Here is a tiny trained network, its code and every weight. The questions are about switching its units off for an input and a class, where a switched-off unit gives its printed mean instead of its output.

import numpy as np


def w(rows, s, z=0):
    codes = np.array(rows[::2]) - 128.0
    scale = np.full(codes.shape[1], s)
    scale[-1] = z or s
    return codes * scale


def f(y):
    return np.maximum(y, 0)


def log_softmax(a):
    a = a - a.max(-1, keepdims=True)
    return a - np.log(np.exp(a).sum(-1, keepdims=True))


def net(x, mask):
    res = np.array(x, float).reshape(1, 4) / 4 @ E
    y = f(res @ A[0][:, :-1].T + A[0][:, -1])
    res = res + np.where(mask, y, B[0][:, -1]) @ B[0][:, :-1]
    return log_softmax(res[-1] @ U[:, :-1].T + U[:, -1])


A, B = {}, {}
E = w([
[132,119,132,123,134,124,133],'x0',
[65,82,140,28,68,185,98],'x1',
[181,98,1,150,62,109,248],'x2',
[58,56,130,192,65,36,87],'x3',
],0.0082)
A[0] = w([
[215,185,154,160,139,60,191,200],'N1',
[113,216,215,127,135,201,128,133],'N2',
[144,201,105,152,204,20,137,253],'N3',
[181,108,51,219,190,159,166,175],'N4',
[114,207,197,162,241,178,66,172],'N5',
[110,64,61,8,89,192,99,228],'N6',
[39,38,45,224,44,22,97,163],'N7',
[53,100,131,184,88,149,9,169],'N8',
[129,60,48,80,83,49,178,133],'N9',
[106,35,176,36,71,195,146,210],'N10',
[169,169,146,195,187,79,73,182],'N11',
[144,235,173,68,206,200,58,177],'N12',
[125,179,173,75,191,159,136,177],'N13',
[85,116,200,171,168,18,36,163],'N14',
[135,87,120,122,75,67,166,89],'N15',
[143,75,97,74,41,122,133,118],'N16',
[51,38,206,143,107,89,70,119],'N17',
[50,27,140,228,91,114,194,104],'N18',
[91,147,166,74,193,234,139,150],'N19',
[145,124,171,60,188,182,102,134],'N20',
[162,176,44,141,149,206,255,203],'N21',
[49,44,194,60,58,130,23,161],'N22',
],0.0071,0.0036)
B[0] = w([
[178,79,139,74,237,110,108,207],'N1',
[105,162,123,168,144,115,101,190],'N2',
[219,104,146,131,197,77,27,211],'N3',
[131,105,89,115,233,122,103,208],'N4',
[70,154,182,187,108,49,93,226],'N5',
[141,197,78,122,84,186,186,230],'N6',
[96,105,173,175,155,102,135,254],'N7',
[81,22,100,79,177,151,113,210],'N8',
[128,181,108,180,114,125,255,204],'N9',
[91,188,71,119,101,157,158,226],'N10',
[176,109,195,149,134,95,107,193],'N11',
[90,147,91,177,148,85,166,233],'N12',
[90,161,93,171,127,79,194,194],'N13',
[151,71,163,97,139,121,65,226],'N14',
[98,143,139,183,115,104,181,166],'N15',
[97,184,100,145,86,158,162,177],'N16',
[111,97,126,92,189,180,111,216],'N17',
[97,150,199,196,142,74,117,193],'N18',
[106,155,86,163,92,102,159,205],'N19',
[98,144,111,204,80,143,153,192],'N20',
[203,157,62,110,196,215,165,245],'N21',
[65,75,92,106,165,246,171,250],'N22',
],0.0076,0.0092)
U = w([
[125,166,131,196,127,38,134,224],'0',
[118,76,70,28,217,247,117,251],'1',
[18,163,82,165,5,147,179,43],'2',
[183,188,59,39,5,207,172,44],'3',
[134,48,180,84,91,112,2,36],'4',
],0.0074,0.0011)

Each question gives the input, the list of numbers given to net, and the class t.
The units are the neurons (one row each of A and B). Each row of codes is followed by its name. A weight is (code - 128) times the scale printed after its matrix; where a second scale follows, it is the last column's (A, B and U).
mask holds one flag per neuron, in row order. A switched-off neuron (its flag False) gives its mean, the last column of its row in B, instead of its output. The means were averaged over made-up inputs and are rounded, as every weight is.
A unit's drop is (log p(t) with every unit on - log p(t) with that unit switched off) / (log p(t) with every unit on - log p(t) with every unit switched off).
The circuit of an input: a set's keep is (log p(t) with only the set's units on - log p(t) with every unit switched off) / (log p(t) with every unit on - log p(t) with every unit switched off). Starting from the 12 units with the biggest drops (on a tie, the unit counted first), units are removed one at a time, each time the one whose removal leaves the highest keep (on an exact tie, the one counted first), for as long as the keep stays at least 0.8.
circuit, biggest first: the units of the circuit, biggest drop first
most important unit: the unit with the biggest drop
k most important neurons: the k neurons with the biggest drops, biggest first
drop when u is switched off: that unit's drop, to one decimal
input [-2,0,0,-7], class 0: most important unit	N22
input [4,-8,1,-1], class 1: circuit, biggest first	N1, N4
input [7,5,0,7], class 1: 3 most important neurons	N17, N22, N8
input [-3,-7,1,-3], class 1: 3 most important neurons	N21, N1, N4
input [-8,-4,3,0], class 1: 2 most important neurons	N5, N21
input [3,2,-5,7], class 1: 3 most important neurons	N22, N17, N8
input [-6,-7,4,0], class 1: 2 most important neurons	N21, N1
input [5,1,-6,7], class 1: 2 most important neurons	N22, N17
input [1,0,-7,5], class 4: 4 most important neurons	N21, N14, N5, N6
input [5,4,-1,8], class 1: 2 most important neurons	N17, N22
input [-6,3,-3,-4], class 2: drop when N3 is switched off	0.0
input [3,-5,0,4], class 4: drop when N13 is switched off	0.1
input [-6,-4,-7,-2], class 0: drop when N12 is switched off	0.1
input [1,5,4,0], class 3: drop when N5 is switched off	0.2
input [-7,-4,-8,2], class 4: most important unit	N14
